Below is a small trained network, with its code and all its weights. Each question gives an input and a target symbol and asks what happens when units are switched off, that is, made to give their printed mean instead of their output.

import numpy as np


def w(rows, s, z=0):
    codes = np.array(rows[::2]) - 128.0
    scale = np.full(codes.shape[1], s)
    scale[-1] = z or s
    return codes * scale


def f(y):
    return y / 2 * (1 + np.tanh(0.7978845608 * (y + 0.044715 * y**3)))


def softmax(a):
    e = np.exp(a - a.max(-1, keepdims=True))
    return e / e.sum(-1, keepdims=True)


def log_softmax(a):
    a = a - a.max(-1, keepdims=True)
    return a - np.log(np.exp(a).sum(-1, keepdims=True))


def net(x, mask):
    ids = ['βδεμξπσφψω'.index(c) for c in x.split()]
    T = len(ids)
    res = E[ids] + P[:T]
    r = res
    for j in range(3):
        rows = slice(3 * j, 3 * j + 3)
        q, k, v = (r @ M[0][rows].T for M in (Q, K, V))
        z = softmax(np.where(np.tri(T) > 0, q @ k.T / 3**0.5, -1e9)) @ v
        o = O[0][rows]
        res = res + np.where(mask[j], z, o[:, -1]) @ o[:, :-1]
    y = f(res @ A[0][:, :-1].T + A[0][:, -1])
    res = res + np.where(mask[3:7], y, B[0][:, -1]) @ B[0][:, :-1]
    return log_softmax(res[-1] @ U[:, :-1].T + U[:, -1])


Q, K, V, O, A, B = {}, {}, {}, {}, {}, {}
E = w([
[112,26,164,86,90,167,225,48,136],'β',
[159,63,133,151,168,172,212,59,78],'δ',
[196,38,142,180,162,175,223,108,89],'ε',
[163,137,178,27,62,108,138,23,119],'μ',
[105,34,93,98,143,206,254,152,134],'ξ',
[26,174,102,197,169,124,153,47,115],'π',
[135,131,117,179,106,11,166,160,152],'σ',
[221,92,71,93,58,91,155,183,186],'φ',
[146,141,216,196,48,164,93,154,192],'ψ',
[95,194,211,97,167,140,233,233,175],'ω',
],0.0081)
P = w([
[174,90,186,153,121,118,219,131,44],'0',
[118,82,153,147,104,120,205,110,117],'1',
[76,110,134,139,97,122,186,105,152],'2',
[84,129,128,139,107,134,165,106,201],'3',
[105,144,119,155,120,142,154,91,229],'4',
[128,164,111,168,132,151,144,84,254],'5',
],0.007)
Q[0] = w([
[63,161,125,128,147,125,76,114,66],'H0',
[165,154,133,86,83,82,29,175,78],'H0',
[101,85,127,161,163,176,255,90,194],'H0',
[140,148,136,93,204,140,89,164,80],'H1',
[126,82,169,138,26,69,177,98,122],'H1',
[130,181,164,102,156,76,72,154,71],'H1',
[124,112,128,177,97,154,210,91,221],'H2',
[100,149,143,145,71,49,135,124,100],'H2',
[165,140,133,36,156,100,11,211,19],'H2',
],0.0095)
K[0] = w([
[87,109,136,141,183,150,195,102,77],'H0',
[139,64,189,120,127,155,221,161,96],'H0',
[126,197,60,132,113,85,15,99,163],'H0',
[131,102,133,182,106,143,98,90,50],'H1',
[162,138,163,64,135,132,173,234,149],'H1',
[126,89,129,171,135,175,145,111,49],'H1',
[127,181,133,150,112,112,73,144,214],'H2',
[162,92,165,147,106,147,151,202,111],'H2',
[117,78,130,116,146,156,189,96,11],'H2',
],0.011)
V[0] = w([
[174,49,66,106,128,184,143,210,139],'H0',
[175,91,173,14,28,105,93,120,131],'H0',
[108,175,3,224,239,24,115,137,72],'H0',
[21,208,158,148,220,180,115,124,137],'H1',
[59,203,147,137,142,83,131,189,174],'H1',
[120,87,76,141,12,68,71,43,156],'H1',
[170,54,22,21,108,36,163,220,133],'H2',
[89,73,58,59,200,240,172,39,78],'H2',
[154,84,192,132,55,245,84,232,199],'H2',
],0.0059)
O[0] = w([
[217,151,90,188,125,142,141,182,136,27],'H0',
[171,142,61,96,92,128,110,77,133,2],'H0',
[94,104,175,167,254,93,132,130,175,132],'H0',
[64,238,112,151,150,189,114,161,151,71],'H1',
[58,195,92,151,128,92,153,179,162,90],'H1',
[89,48,96,104,115,118,78,75,171,100],'H1',
[187,143,72,178,140,52,199,93,219,32],'H2',
[191,199,124,126,140,247,144,88,176,126],'H2',
[111,109,53,161,54,92,103,226,82,105],'H2',
],0.0076,0.0028)
A[0] = w([
[202,121,55,103,24,185,165,160,87,204],'N0',
[111,64,242,126,148,129,146,155,1,248],'N1',
[141,113,126,220,178,73,252,141,228,250],'N2',
[122,100,68,117,80,90,132,141,194,241],'N3',
],0.0053,0.0022)
B[0] = w([
[81,194,102,171,12,194,124,168,147,226],'N0',
[113,77,254,91,109,97,138,154,58,254],'N1',
[113,138,157,177,121,88,219,114,235,248],'N2',
[176,77,148,105,71,110,169,146,125,177],'N3',
],0.0054,0.0062)
U = w([
[146,171,71,37,114,141,106,70,101,94],'β',
[137,129,160,79,186,193,98,88,127,118],'δ',
[102,77,93,125,102,93,65,191,55,94],'ε',
[221,130,133,175,171,136,102,138,70,27],'μ',
[94,131,116,149,94,163,104,83,154,147],'ξ',
[162,99,96,154,146,52,144,96,166,57],'π',
[180,136,64,147,124,160,139,135,167,115],'σ',
[148,125,178,117,95,109,171,138,109,252],'φ',
[98,254,96,189,134,175,137,177,153,109],'ψ',
[96,94,154,125,200,101,133,122,142,140],'ω',
],0.0072,0.0039)

Each question gives the input, a string of symbols that net reads in full, and the target symbol t.
The units are the heads (3 rows each of Q, K, V and O) and the neurons (one row each of A and B). Each row of codes is followed by its name. A weight is (code - 128) times the scale printed after its matrix; where a second scale follows, it is the last column's (O, A, B and U).
mask holds one flag per unit, heads first, then neurons. A switched-off unit (its flag False) gives its mean, the last column of its rows in O or B, instead of its output. The means were averaged over made-up inputs and are rounded, as every weight is.
A unit's drop is (log p(t) with every unit on - log p(t) with that unit switched off) / (log p(t) with every unit on - log p(t) with every unit switched off).
The circuit of an input: a set's keep is (log p(t) with only the set's units on - log p(t) with every unit switched off) / (log p(t) with every unit on - log p(t) with every unit switched off). Starting from all 7 units, units are removed one at a time, each time the one whose removal leaves the highest keep (on an exact tie, the one counted first), for as long as the keep stays at least 0.8.
units of the circuit, in order: the units of the circuit, biggest drop first
k most important neurons: the k neurons with the biggest drops, biggest first
which heads matter: for each layer, one digit per head in row order, 1 if its drop is at least 0.15 and else 0, layers parted by /
drop when u is switched off: that unit's drop, to one decimal
input ψ ξ ψ ξ σ π, target ω: units of the circuit, in order => H0, N0
input π ω ξ ξ ψ β, target ε: units of the circuit, in order => H2
input ε π σ, target π: which heads matter => 001
input π π δ, target δ: units of the circuit, in order => H2, N2
input δ φ ξ δ ω ξ, target ψ: units of the circuit, in order => H1, N1
input π β φ σ π ε, target ω: units of the circuit, in order => H0, N0, H2
input ξ ε μ φ, target σ: 2 most important neurons => N1, N0
input ψ ψ ξ δ, target ε: which heads matter => 001
input ξ ε β ξ ξ, target σ: units of the circuit, in order => H2, H0
input ε π σ μ ψ π, target ε: which heads matter => 001
input φ ξ σ π π ξ, target ω: units of the circuit, in order => H0, N0
input φ ε ω β, target ψ: which heads matter => 110
input ε ξ π π, target δ: drop when N2 is switched off => 0.1
input ω ε ω π, target ψ: units of the circuit, in order => H1
input σ ξ π, target ω: drop when H1 is switched off => 0.0
input ξ ξ μ μ, target β: drop when H0 is switched off => 0.7
input φ π π ε π σ, target π: drop when H2 is switched off => 0.3
